Below are the code and all the weights of a small trained network. Each question names an input and a class and asks about switching units off, where a switched-off unit gives its printed mean instead of its output.

import numpy as np


def w(rows, s, z=0):
    codes = np.array(rows[::2]) - 128.0
    scale = np.full(codes.shape[1], s)
    scale[-1] = z or s
    return codes * scale


def norm(h):
    return h / np.sqrt((h * h).mean(-1, keepdims=True) + 1e-5)


def f(y):
    return np.maximum(y, 0)


def log_softmax(a):
    a = a - a.max(-1, keepdims=True)
    return a - np.log(np.exp(a).sum(-1, keepdims=True))


def net(x, mask):
    res = np.array(x, float).reshape(1, 5) / 4 @ E
    u = 0
    for l in range(4):
        y = f(norm(res) @ A[l][:, :-1].T + A[l][:, -1])
        res = res + np.where(mask[u : u + 5], y, B[l][:, -1]) @ B[l][:, :-1]
        u += 5
    return log_softmax(norm(res)[-1] @ U[:, :-1].T + U[:, -1])


A, B = {}, {}
E = w([
[72,189,100,86,204,43,123],'x0',
[132,134,133,143,128,127,121],'x1',
[183,135,50,85,125,108,138],'x2',
[150,150,105,254,143,93,218],'x3',
[113,90,136,139,44,13,106],'x4',
],0.0058)
A[0] = w([
[19,112,253,160,135,151,144,39],'L0N1',
[90,154,254,137,127,111,170,2],'L0N2',
[111,141,138,107,109,135,166,39],'L0N3',
[62,115,11,165,206,94,114,211],'L0N4',
[105,178,161,135,37,98,123,7],'L0N5',
],0.006,0.0024)
B[0] = w([
[228,164,1,87,158,100,89,242],'L0N1',
[121,139,20,98,123,106,115,180],'L0N2',
[157,95,141,120,129,91,150,128],'L0N3',
[155,90,171,144,156,127,61,252],'L0N4',
[140,213,157,89,57,127,168,171],'L0N5',
],0.0088,0.0033)
A[1] = w([
[88,115,100,224,176,85,254,124],'L1N1',
[130,224,163,124,195,214,154,39],'L1N2',
[136,55,180,155,33,209,113,80],'L1N3',
[31,105,142,60,103,168,82,2],'L1N4',
[204,71,68,137,92,162,128,213],'L1N5',
],0.007,0.002)
B[1] = w([
[178,163,233,47,89,253,48,186],'L1N1',
[55,85,79,111,26,113,254,183],'L1N2',
[138,83,170,166,182,96,158,207],'L1N3',
[151,149,140,128,75,254,61,174],'L1N4',
[113,142,85,119,198,80,94,255],'L1N5',
],0.009,0.0058)
A[2] = w([
[161,123,71,65,134,104,103,53],'L2N1',
[120,148,107,78,51,168,126,1],'L2N2',
[120,130,186,121,2,31,117,116],'L2N3',
[23,168,183,73,171,79,105,53],'L2N4',
[67,139,108,109,38,168,144,176],'L2N5',
],0.0072,0.0018)
B[2] = w([
[184,147,101,150,104,148,120,253],'L2N1',
[168,41,174,177,132,163,137,184],'L2N2',
[72,120,77,71,92,196,188,231],'L2N3',
[89,84,196,179,254,118,153,190],'L2N4',
[116,125,93,157,75,138,83,191],'L2N5',
],0.0088,0.0041)
A[3] = w([
[197,121,59,148,196,70,85,30],'L3N1',
[121,61,148,85,142,174,79,131],'L3N2',
[82,75,104,104,86,203,254,175],'L3N3',
[65,153,9,84,66,180,173,150],'L3N4',
[148,33,155,182,119,118,183,2],'L3N5',
],0.0064,0.00095)
B[3] = w([
[129,187,96,210,138,135,162,255],'L3N1',
[192,157,207,221,107,61,198,223],'L3N2',
[2,155,131,65,121,15,62,245],'L3N3',
[113,179,116,191,71,92,177,244],'L3N4',
[84,41,153,161,181,61,125,171],'L3N5',
],0.0074,0.0049)
U = w([
[61,136,107,58,101,109,184,127],'0',
[184,150,171,90,116,182,62,83],'1',
[188,177,48,112,157,98,129,64],'2',
[132,150,122,154,147,96,112,254],'3',
[134,71,134,131,251,84,124,51],'4',
],0.013,0.004)

Each question gives the input, the list of numbers given to net, and the class t.
The units are the neurons (one row each of A and B). Each row of codes is followed by its name. A weight is (code - 128) times the scale printed after its matrix; where a second scale follows, it is the last column's (A, B and U).
mask holds one flag per neuron, layer by layer. A switched-off neuron (its flag False) gives its mean, the last column of its row in B, instead of its output. The means were averaged over made-up inputs and are rounded, as every weight is.
A unit's drop is (log p(t) with every unit on - log p(t) with that unit switched off) / (log p(t) with every unit on - log p(t) with every unit switched off).
The circuit of an input: a set's keep is (log p(t) with only the set's units on - log p(t) with every unit switched off) / (log p(t) with every unit on - log p(t) with every unit switched off). Starting from the 12 units with the biggest drops (on a tie, the unit counted first), units are removed one at a time, each time the one whose removal leaves the highest keep (on an exact tie, the one counted first), for as long as the keep stays at least 0.8.
circuit, biggest first: the units of the circuit, biggest drop first
top k neurons: the k neurons with the biggest drops, biggest first
k most important neurons of layer l: the k neurons of layer l with the biggest drops, biggest first
input [3,5,3,8,-1], class 1: circuit, biggest first -> [L1N1]
input [5,0,-6,4,-2], class 2: circuit, biggest first -> [L0N1, L0N2]
input [-7,-4,-8,-4,-4], class 2: circuit, biggest first -> [L0N1, L1N5, L1N1]
input [8,-7,0,3,2], class 4: top 3 neurons -> [L2N4, L0N4, L0N1]
input [3,-7,-8,-4,7], class 2: top 3 neurons -> [L0N1, L0N2, L1N2]
input [-5,-4,-7,-5,7], class 0: top 3 neurons -> [L2N3, L0N5, L1N1]
input [-7,-4,2,-3,-6], class 4: 2 most important neurons of layer 0 -> [L0N1, L0N5]
input [-8,-2,5,2,4], class 4: top 3 neurons -> [L1N3, L0N1, L3N5]
input [-8,-5,1,-7,3], class 4: top 2 neurons -> [L1N3, L1N1]
input [7,7,-7,-8,5], class 1: top 3 neurons -> [L1N4, L1N5, L1N3]
input [8,-7,7,-3,-7], class 4: 2 most important neurons of layer 0 -> [L0N4, L0N1]
input [-6,-5,3,-1,6], class 0: top 2 neurons -> [L2N3, L0N5]
input [1,-4,4,8,7], class 1: top 3 neurons -> [L1N1, L1N2, L0N2]
input [6,-1,5,-4,2], class 4: circuit, biggest first -> [L2N4]
input [-3,-6,-1,-5,-8], class 0: top 2 neurons -> [L1N2, L3N3]
input [-3,6,6,5,-8], class 0: top 3 neurons -> [L1N2, L0N1, L3N3]
input [-8,-6,8,-5,-7], class 2: circuit, biggest first -> [L1N5, L1N1]
input [-7,3,-4,5,-4], class 4: top 2 neurons -> [L1N3, L1N2]
input [-5,3,-7,2,6], class 2: top 4 neurons -> [L0N1, L1N5, L1N2, L0N2]
input [-7,-5,1,1,8], class 0: top 2 neurons -> [L2N3, L0N5]
input [8,-2,2,3,1], class 4: circuit, biggest first -> [L2N4, L0N4]
input [3,2,-5,6,-1], class 1: circuit, biggest first -> [L1N1]
input [6,-1,2,0,-2], class 4: circuit, biggest first -> [L2N4, L0N1]
input [-8,4,2,-4,8], class 0: 2 most important neurons of layer 0 -> [L0N5, L0N4]
input [8,6,2,5,-3], class 4: 2 most important neurons of layer 1 -> [L1N4, L1N2]
input [2,5,-3,-6,4], class 1: 2 most important neurons of layer 1 -> [L1N4, L1N2]
